Look-ups in named tables: a row name and a column name give one cell, copied from the table.

Table movukuv
cols = sononol, bipo, nalu, guv, lub, naf, dedara, febu, fiz, fur
tetob: [-1.2, 0.7, -1.0, 1.1, -1.1, -1.3, 0.1, -0.7, 0.4, -1.1]
bizoro: [-4.1, -4.3, -3.0, -3.9, -3.2, -3.4, -1.5, -2.7, -5.6, -3.8]
fozovud: [-3.9, -5.7, -3.8, -6.5, -3.6, -3.7, -5.1, -3.6, -6.8, -4.7]
sot: [-5.6, -6.1, -4.0, -5.1, -4.4, -4.4, -0.6, -3.9, -7.1, -4.1]
kupi: [-3.7, -7.1, -4.4, -8.6, -4.0, -3.8, -8.0, -4.6, -7.5, -5.1]
zem: [-0.8, -2.8, -0.1, -2.2, -0.8, -0.5, -1.3, -1.5, -1.4, 0.1]
butafil: [-3.8, -4.4, -3.3, -4.5, -3.1, -3.2, -1.9, -2.6, -6.0, -3.9]
zaf: [-6.4, 3.2, -6.0, 7.2, -6.7, -6.9, 3.2, -5.8, 6.3, -2.4]

sot, bipo -> -6.1
bizoro, fur -> -3.8
butafil, naf -> -3.2
butafil, fur -> -3.9
kupi, sononol -> -3.7
tetob, naf -> -1.3
tetob, guv -> 1.1
zem, guv -> -2.2
fozovud, bipo -> -5.7
zem, sononol -> -0.8
zem, naf -> -0.5
bizoro, fiz -> -5.6
fozovud, guv -> -6.5
Which row has the largest fiz? zaf

vikalel:
         kav  fekuzu  fubi  vobasa  ritofik   feb  bufazir  vumilo   ves
mos     6492    5387  5171    3626     5839  4741     3323    6116  4824
sug     6008    6006  4276    6416     4982  4964     5929    5933  4965
gil     5618    4818  6083    6008     3268  7476     3437    6487  4871
miguka  4620    6309  2326    5518     5082  3949     5086    3726  5249
mil     4933    6740  3578    4215     6316  4974     6850    2978  5966
viz     8067    5197  6536    7223     4386  4625     9844    6339  7550
vofala  4511    7638  6225    4913     4906  2492     7703    6433  4659
pital   5508    5891  4393    4180     5921  5514     3368    3045  5243
nopu    5658    8419  6093    8084     4769  3821     8883    6270  9167
kotuge  5928    3177  3351    6180     4170  8272     5022    4830  6145
sov     6578    5947  4114    8529     5246  4946     3222    5628  4182
fudum   4272    7870  6930    5384     7951  5304     6947    6877  5675

ves of mil: 5966
feb of sov: 4946
fekuzu of mil: 6740
bufazir of fudum: 6947
fekuzu of miguka: 6309
fekuzu of sov: 5947
kav of viz: 8067
fubi of sov: 4114
fubi of gil: 6083
vumilo of nopu: 6270
ves of gil: 4871
ritofik of pital: 5921
Row with the largest vobasa: sov

nugele =
columns: naf, zas, boram, laketo
melumak: [156, 144, 123, 94]
mafezog: [95, 98, 116, 169]
fanola: [170, 159, 119, 76]
sof: [147, 119, 110, 137]
vogo: [67, 118, 158, 172]
fulu: [49, 77, 141, 225]
nifev: [194, 185, 126, 18]

sof, boram: 110
melumak, laketo: 94
vogo, zas: 118
mafezog, zas: 98
melumak, boram: 123
fanola, laketo: 76
mafezog, naf: 95
sof, zas: 119
nifev, laketo: 18
mafezog, laketo: 169
vogo, boram: 158
nifev, naf: 194
fanola, naf: 170
nifev, zas: 185
vogo, laketo: 172
melumak, zas: 144
sof, naf: 147
fulu, naf: 49
fulu, laketo: 225
fulu, boram: 141

sozeru:
         tokonek  dat  dupefub  vopado  dakud  zemab
zula         232  104      208     121    240    195
mana         141  154      110     189     88    223
bep           66  119      210     226    138    170
fulimo        82  171      107     106    107    163
kelonen       59   61      166     228    101     73
fop          143  132       45     190    177     88
gen          121  183      135      98    126    108
bigo          89  174      120     120    110    157
susit        126   72      200     170    132     97
rilomeb      127  187      136      94    132     99
peka         250  205      102     131    109    118
gazipez       18  137       88      90     83    120
diba          71  101      205     107    173    155
pul          129  154       86     171    167    166

rilomeb, vopado: 94
gazipez, dupefub: 88
mana, vopado: 189
susit, zemab: 97
pul, tokonek: 129
mana, dat: 154
fulimo, dat: 171
mana, zemab: 223
susit, vopado: 170
pul, zemab: 166
mana, dupefub: 110
gen, tokonek: 121
peka, dupefub: 102
kelonen, dat: 61
bigo, tokonek: 89
zula, dupefub: 208
kelonen, vopado: 228
pul, dat: 154
gazipez, tokonek: 18

zos:
,nififez,lasezo,ligiza,sorimel,famezar,fiv,digof
gil,156,89,178,165,196,105,162
midovi,204,215,7,169,227,126,130
gumiz,142,221,150,132,185,194,111

digof of gumiz is 111
ligiza of gil is 178
sorimel of gumiz is 132
lasezo of midovi is 215
lasezo of gumiz is 221
lasezo of gil is 89
famezar of gil is 196

remitu
         zadezuv  palenu   tetiz  sedesa    vogi  dipegok     tev  vataget    nele   nezem
kom        39512  -56244  -30614   11433   25547    25140   34709    12506   27283   11436
tili       24202   31125   47416   28858  -32866   -23701   20186    40015   10606    4896
bev        22056    7983   12420  -14788   38162    13096   40123   -20486   -5906   18569
neke       33753    2762   28987   32945   21840    51869   52529    45467  -37625   32590
supiri      9374    -829   44246  -36358  -11562   -29919   28444     -441   12260    1330
bem        23911   44821   22677   22702   -6011    -4183    2152   -12500    -921   29169
dol         3475   18264   33901   22799   21361   -22719   41164   -17292   -4434  -19628
kul        24159  -13023    2050    4091  -12299    -4264   52070    19298    2553  -11690
bet        20840   16687    8834  -17212   10237   -16813   65157    40845   32316     976
rezinem   -13851    9025   15126  -24772   26654   -37704  -12032    -5403   10646   38006
kada        7032  -37610   19555   30976    -638    25045   68515    17685  -18928  -36270

bem, sedesa => 22702
bet, dipegok => -16813
neke, tetiz => 28987
tili, dipegok => -23701
rezinem, vataget => -5403
supiri, tetiz => 44246
Which row has the largest tetiz? tili

